Here is a tiny trained network, its code and every weight. The questions are about switching its units off for an input and a class, where a switched-off unit gives its printed mean instead of its output.

import numpy as np


def w(rows, s, z=0):
    codes = np.array(rows[::2]) - 128.0
    scale = np.full(codes.shape[1], s)
    scale[-1] = z or s
    return codes * scale


def f(y):
    return y / 2 * (1 + np.tanh(0.7978845608 * (y + 0.044715 * y**3)))


def log_softmax(a):
    a = a - a.max(-1, keepdims=True)
    return a - np.log(np.exp(a).sum(-1, keepdims=True))


def net(x, mask):
    res = np.array(x, float).reshape(1, 7) / 4 @ E
    y = f(res @ A[0][:, :-1].T + A[0][:, -1])
    res = res + np.where(mask, y, B[0][:, -1]) @ B[0][:, :-1]
    return log_softmax(res[-1] @ U[:, :-1].T + U[:, -1])


A, B = {}, {}
E = w([
[11,255,72],'x0',
[134,136,121],'x1',
[99,70,10],'x2',
[130,129,126],'x3',
[124,124,134],'x4',
[122,126,137],'x5',
[31,48,96],'x6',
],0.0069)
A[0] = w([
[193,38,172,205],'N0',
[84,124,2,202],'N1',
[189,133,216,192],'N2',
[121,46,62,178],'N3',
[57,238,74,242],'N4',
[195,41,203,253],'N5',
[151,63,65,218],'N6',
[174,8,131,218],'N7',
],0.0086,0.0057)
B[0] = w([
[199,32,99,210],'N0',
[20,147,76,227],'N1',
[218,105,186,186],'N2',
[92,86,2,194],'N3',
[11,177,222,254],'N4',
[248,48,154,231],'N5',
[140,89,41,198],'N6',
[159,81,43,220],'N7',
],0.0079,0.0092)
U = w([
[201,104,175,35],'0',
[174,97,43,191],'1',
[123,251,221,142],'2',
[50,207,96,204],'3',
[148,51,109,234],'4',
[121,68,15,24],'5',
[40,158,184,213],'6',
[2,105,86,3],'7',
],0.0083,0.0052)

Each question gives the input, the list of numbers given to net, and the class t.
The units are the neurons (one row each of A and B). Each row of codes is followed by its name. A weight is (code - 128) times the scale printed after its matrix; where a second scale follows, it is the last column's (A, B and U).
mask holds one flag per neuron, in row order. A switched-off neuron (its flag False) gives its mean, the last column of its row in B, instead of its output. The means were averaged over made-up inputs and are rounded, as every weight is.
A unit's drop is (log p(t) with every unit on - log p(t) with that unit switched off) / (log p(t) with every unit on - log p(t) with every unit switched off).
The circuit of an input: a set's keep is (log p(t) with only the set's units on - log p(t) with every unit switched off) / (log p(t) with every unit on - log p(t) with every unit switched off). Starting from all 8 units, units are removed one at a time, each time the one whose removal leaves the highest keep (on an exact tie, the one counted first), for as long as the keep stays at least 0.8.
circuit, biggest first: the units of the circuit, biggest drop first
unit that matters most: the unit with the biggest drop
top k neurons: the k neurons with the biggest drops, biggest first
drop when u is switched off: that unit's drop, to one decimal
input [3,0,7,-5,5,-1,0], class 3: unit that matters most => N0
input [3,8,-2,3,-1,8,7], class 6: circuit, biggest first => N7; N4
input [2,2,8,-6,-6,4,0], class 3: top 3 neurons => N0; N5; N7
input [1,2,4,-7,7,-7,-2], class 3: circuit, biggest first => N5; N0
input [3,-1,8,0,-3,-4,0], class 3: circuit, biggest first => N0; N5
input [1,8,0,-4,6,-8,-3], class 2: circuit, biggest first => N3; N7; N0
input [2,0,8,-8,-1,-5,-3], class 3: circuit, biggest first => N0; N5
input [6,2,0,-7,6,4,2], class 6: circuit, biggest first => N4; N7
input [-5,2,-8,5,5,-4,-2], class 0: circuit, biggest first => N2; N5
input [1,-7,3,7,-5,-2,-4], class 3: circuit, biggest first => N5; N0
input [8,-7,0,1,7,-1,-3], class 2: circuit, biggest first => N3; N7
input [-8,-7,5,7,-3,-7,5], class 5: circuit, biggest first => N3; N7
input [7,0,-1,-7,0,-2,8], class 6: top 3 neurons => N4; N7; N6
input [3,3,0,-4,-5,-7,3], class 6: circuit, biggest first => N7; N4
input [7,4,0,5,-1,2,-5], class 2: unit that matters most => N3
input [-6,-5,3,-2,-1,0,7], class 5: top 4 neurons => N3; N7; N6; N2
input [6,-2,-1,-1,0,3,6], class 6: top 2 neurons => N4; N7
input [3,-1,8,2,-6,7,6], class 7: drop when N1 is switched off => 0.1
input [-1,8,0,8,3,8,-1], class 0: drop when N7 is switched off => 0.1
input [5,-4,-3,-8,1,2,-1], class 2: top neuron => N3
input [-2,-2,0,-8,-1,4,-3], class 0: drop when N7 is switched off => 0.0
